73 117 156 194 210 151 74 58 104 122 127 142 140 125 122
181 143 134 107 122 55 106 127 114 137 197 199 128 128 131
179 128 128 104 128 54 128 63 128 173 158 128 128 155 116
=>
179 181 73
128 143 117
128 134 156
104 107 194
128 122 210
54 55 151
128 106 74
63 127 58
128 114 104
173 137 122
158 197 127
128 199 142
128 128 140
155 128 125
116 131 122

166 133 123 175 129 123 106 206 128 132 133 128 126 140 128 126
136 133 125 139 127 90 151 225 127 122 129 128 130 139 128 127
140 135 126 134 129 90 150 224 129 127 129 128 135 144 128 125
142 141 128 120 132 114 131 224 127 141 130 127 129 160 126 125
=>
142 140 136 166
141 135 133 133
128 126 125 123
120 134 139 175
132 129 127 129
114 90 90 123
131 150 151 106
224 224 225 206
127 129 127 128
141 127 122 132
130 129 129 133
127 128 128 128
129 135 130 126
160 144 139 140
126 128 128 128
125 125 127 126

93 119 97 140 115 103 112 138 175 149 112
29 102 117 107 108 136 132 83 130 130 99
99 113 118 95 114 154 128 183 139 196 209
94 82 127 122 119 122 169 148 179 191 187
=>
94 99 29 93
82 113 102 119
127 118 117 97
122 95 107 140
119 114 108 115
122 154 136 103
169 128 132 112
148 183 83 138
179 139 130 175
191 196 130 149
187 209 99 112

119 107 213 158 157 203 141 105 82
151 118 76 109 28 176 171 169 132
66 150 124 101 193 31 84 150 201
178 109 121 82 213 105 114 57 186
=>
178 66 151 119
109 150 118 107
121 124 76 213
82 101 109 158
213 193 28 157
105 31 176 203
114 84 171 141
57 150 169 105
186 201 132 82

166 163 112
226 201 78
145 128 104
188 172 137
91 89 149
40 52 130
100 91 136
123 99 135
=>
123 100 40 91 188 145 226 166
99 91 52 89 172 128 201 163
135 136 130 149 137 104 78 112

42 168 136 121 123 110 69 167 145 128
129 91 154 134 136 138 165 102 111 124
184 96 56 94 128 137 169 124 99 71
73 174 71 97 138 131 77 164 131 96
=>
73 184 129 42
174 96 91 168
71 56 154 136
97 94 134 121
138 128 136 123
131 137 138 110
77 169 165 69
164 124 102 167
131 99 111 145
96 71 124 128

88 146 39 95
143 61 171 215
167 157 153 25
=>
167 143 88
157 61 146
153 171 39
25 215 95
